[[ 20  29 -22   7  15 -25]
 [ 12  -3  -8 -21  -1   6]
 [  7   3  15  24  16  22]
 [-21   9  -6  12   1 -26]
 [-30  15  20   4  -9  -1]
 [-17  -4  30  29  19   4]
 [ -8 -29   3   5  30  15]]
->
[[ 20  29 -22   7  15 -25]
 [ 12  -3  -8 -21  -1   6]
 [  7   3  15  24  16  22]
 [ -8 -29   3   5  30  15]
 [-17  -4  30  29  19   4]
 [-21   9  -6  12   1 -26]
 [-30  15  20   4  -9  -1]]

[[-20  33 -15   9 -11]
 [ 25  14   5   8   5]
 [-37 -15  -6  -8   0]
 [ 10   2  15  13  30]
 [-17   9 -16  -3 -20]]
->
[[ 25  14   5   8   5]
 [ 10   2  15  13  30]
 [-17   9 -16  -3 -20]
 [-20  33 -15   9 -11]
 [-37 -15  -6  -8   0]]

[[-11  -4   6 -10  22 -17 -25  -7  13  -1]
 [ -3  -7 -10 -19  -5  -2  -6 -24  -9 -10]
 [-28  25   6  15   3   0   0 -12  13 -11]
 [  8  -9  28 -13   3  11   0  16  -3   9]
 [-10 -19  -3  18  15   4 -11  11 -26  -9]
 [ -6   2  12   5 -11   1   1 -11   2  13]
 [ -5  32  19  17   0 -10  10   5   9  -7]
 [  2 -26  -3  -4 -11   3 -17   7  -5  10]
 [  6  -3   4  17  -7  10  -2  -4 -14  21]]
->
[[  8  -9  28 -13   3  11   0  16  -3   9]
 [  6  -3   4  17  -7  10  -2  -4 -14  21]
 [  2 -26  -3  -4 -11   3 -17   7  -5  10]
 [ -3  -7 -10 -19  -5  -2  -6 -24  -9 -10]
 [ -5  32  19  17   0 -10  10   5   9  -7]
 [ -6   2  12   5 -11   1   1 -11   2  13]
 [-10 -19  -3  18  15   4 -11  11 -26  -9]
 [-11  -4   6 -10  22 -17 -25  -7  13  -1]
 [-28  25   6  15   3   0   0 -12  13 -11]]

[[ 22  -1 -29]
 [  7  -2  35]
 [-25  37  36]
 [  1 -38 -22]
 [ 18 -16  13]
 [ 41  25 -16]
 [ -1  11  33]
 [-31  19  40]]
->
[[ 41  25 -16]
 [ 22  -1 -29]
 [ 18 -16  13]
 [  7  -2  35]
 [  1 -38 -22]
 [ -1  11  33]
 [-25  37  36]
 [-31  19  40]]

[[  8   1   1 -31  19]
 [  2  17   4   3  22]
 [-23 -10  30  -9  -3]
 [ -6  -6  40 -11 -25]]
->
[[  8   1   1 -31  19]
 [  2  17   4   3  22]
 [ -6  -6  40 -11 -25]
 [-23 -10  30  -9  -3]]

[[  2   9  15  -1  10  -7   8  12   3   1  -6  10   6  12  21  -8]
 [ 12  11   5 -21 -20  -3  18   0 -10 -10 -30 -18  -3 -14  -4  11]
 [ -6   1  -2  -7  -9   9   8 -19   0   1 -15   7 -13  -1  16 -12]
 [ -1  -1  -2  12  14 -19 -20  -9  -7  12  -6   4  12   7   0  12]]
->
[[ 12  11   5 -21 -20  -3  18   0 -10 -10 -30 -18  -3 -14  -4  11]
 [  2   9  15  -1  10  -7   8  12   3   1  -6  10   6  12  21  -8]
 [ -1  -1  -2  12  14 -19 -20  -9  -7  12  -6   4  12   7   0  12]
 [ -6   1  -2  -7  -9   9   8 -19   0   1 -15   7 -13  -1  16 -12]]

[[  0 -17  -9   2]
 [ 14  33   4 -16]
 [ -3   3  28 -11]
 [ -1  -1  25  -2]
 [-21  24  -5  -2]
 [-11   7  28  21]
 [-25  12   1  -2]
 [ 21  -5   4  14]]
->
[[ 21  -5   4  14]
 [ 14  33   4 -16]
 [  0 -17  -9   2]
 [ -1  -1  25  -2]
 [ -3   3  28 -11]
 [-11   7  28  21]
 [-21  24  -5  -2]
 [-25  12   1  -2]]

[[-36  -3  -7]
 [-15  25  18]
 [ 32  11  14]
 [ -1  18  25]
 [ 20   9 -15]
 [-13  16   6]
 [ 21  -6  22]]
->
[[ 32  11  14]
 [ 21  -6  22]
 [ 20   9 -15]
 [ -1  18  25]
 [-13  16   6]
 [-15  25  18]
 [-36  -3  -7]]
